Below is a small trained network, with its code and all its weights. Each question gives an input and a class and asks what happens when units are switched off, that is, made to give their printed mean instead of their output.

import numpy as np


def w(rows, s, z=0):
    codes = np.array(rows[::2]) - 128.0
    scale = np.full(codes.shape[1], s)
    scale[-1] = z or s
    return codes * scale


def f(y):
    return np.maximum(y, 0)


def log_softmax(a):
    a = a - a.max(-1, keepdims=True)
    return a - np.log(np.exp(a).sum(-1, keepdims=True))


def net(x, mask):
    res = np.array(x, float).reshape(1, 4) / 4 @ E
    y = f(res @ A[0][:, :-1].T + A[0][:, -1])
    res = res + np.where(mask, y, B[0][:, -1]) @ B[0][:, :-1]
    return log_softmax(res[-1] @ U[:, :-1].T + U[:, -1])


A, B = {}, {}
E = w([
[117,22,112,135,152,146,105,71,73,148],'x0',
[85,145,134,148,154,172,187,179,102,224],'x1',
[120,180,161,154,57,170,9,126,70,125],'x2',
[132,116,196,57,83,141,136,82,153,163],'x3',
],0.013)
A[0] = w([
[149,228,146,141,90,100,139,161,194,87,103],'N1',
[200,120,88,84,114,80,72,80,164,42,96],'N2',
[145,131,48,196,184,115,122,148,125,98,104],'N3',
[197,93,69,107,196,40,255,123,151,127,3],'N4',
[125,131,102,182,127,115,70,172,86,104,112],'N5',
[131,101,180,54,56,164,120,69,198,184,111],'N6',
[114,31,127,172,151,139,85,45,75,127,92],'N7',
],0.0088,0.005)
B[0] = w([
[81,118,229,188,96,38,166,63,159,179,217],'N1',
[82,229,38,11,176,190,139,207,149,221,231],'N2',
[142,107,221,134,174,171,222,159,187,49,201],'N3',
[168,196,76,144,1,126,83,85,25,131,248],'N4',
[160,154,165,136,60,174,169,134,115,67,194],'N5',
[226,138,159,137,124,166,206,139,158,53,228],'N6',
[51,122,148,94,76,36,176,98,163,134,237],'N7',
],0.0081,0.012)
U = w([
[162,159,129,135,64,136,55,102,63,105,158],'0',
[61,100,153,129,130,6,147,102,166,146,75],'1',
[196,106,147,125,156,171,170,150,163,41,63],'2',
[82,156,91,99,176,185,146,187,121,229,177],'3',
[146,110,129,128,165,108,108,144,147,138,254],'4',
[148,88,110,141,184,104,57,136,131,131,42],'5',
],0.012,0.0047)

Each question gives the input, the list of numbers given to net, and the class t.
The units are the neurons (one row each of A and B). Each row of codes is followed by its name. A weight is (code - 128) times the scale printed after its matrix; where a second scale follows, it is the last column's (A, B and U).
mask holds one flag per neuron, in row order. A switched-off neuron (its flag False) gives its mean, the last column of its row in B, instead of its output. The means were averaged over made-up inputs and are rounded, as every weight is.
A unit's drop is (log p(t) with every unit on - log p(t) with that unit switched off) / (log p(t) with every unit on - log p(t) with every unit switched off).
The circuit of an input: a set's keep is (log p(t) with only the set's units on - log p(t) with every unit switched off) / (log p(t) with every unit on - log p(t) with every unit switched off). Starting from all 7 units, units are removed one at a time, each time the one whose removal leaves the highest keep (on an exact tie, the one counted first), for as long as the keep stays at least 0.8.
circuit, biggest first: the units of the circuit, biggest drop first
top k neurons: the k neurons with the biggest drops, biggest first
drop when u is switched off: that unit's drop, to one decimal
input [-6,-2,-3,0], class 1: circuit, biggest first	[N1]
input [2,-1,2,2], class 4: top 2 neurons	[N4 N1]
input [-3,3,-8,8], class 0: top 2 neurons	[N4 N3]
input [2,-5,3,1], class 3: circuit, biggest first	[N2 N4]
input [-5,-7,6,-6], class 3: top 3 neurons	[N2 N4 N6]
input [-7,6,0,-8], class 2: top 4 neurons	[N3 N7 N2 N5]
input [-7,7,-6,1], class 1: top 2 neurons	[N2 N1]
input [-8,-8,-7,-6], class 1: top 4 neurons	[N1 N3 N6 N5]
input [-3,2,-5,3], class 0: top 3 neurons	[N4 N2 N7]
input [4,0,5,-6], class 2: circuit, biggest first	[N4 N3]
input [6,-3,-1,8], class 2: top 2 neurons	[N6 N1]
input [-3,-5,1,-1], class 3: top 2 neurons	[N2 N7]
input [7,-8,7,-3], class 3: top 2 neurons	[N2 N4]
input [-1,-3,-7,6], class 0: circuit, biggest first	[N4]
input [-4,3,-3,1], class 1: top 3 neurons	[N2 N1 N6]
input [4,-5,1,4], class 3: top 2 neurons	[N2 N1]
input [4,8,7,8], class 2: top 2 neurons	[N6 N4]
input [-2,7,1,7], class 2: top 2 neurons	[N6 N2]
input [6,4,-5,-6], class 1: top 2 neurons	[N7 N6]
input [-6,-4,-2,1], class 1: circuit, biggest first	[N1]
input [-2,0,-8,6], class 0: drop when N3 is switched off	0.0
input [-7,-3,4,1], class 1: drop when N1 is switched off	0.9
input [5,-6,2,8], class 2: drop when N1 is switched off	0.1
input [-5,6,-7,5], class 0: drop when N2 is switched off	0.2
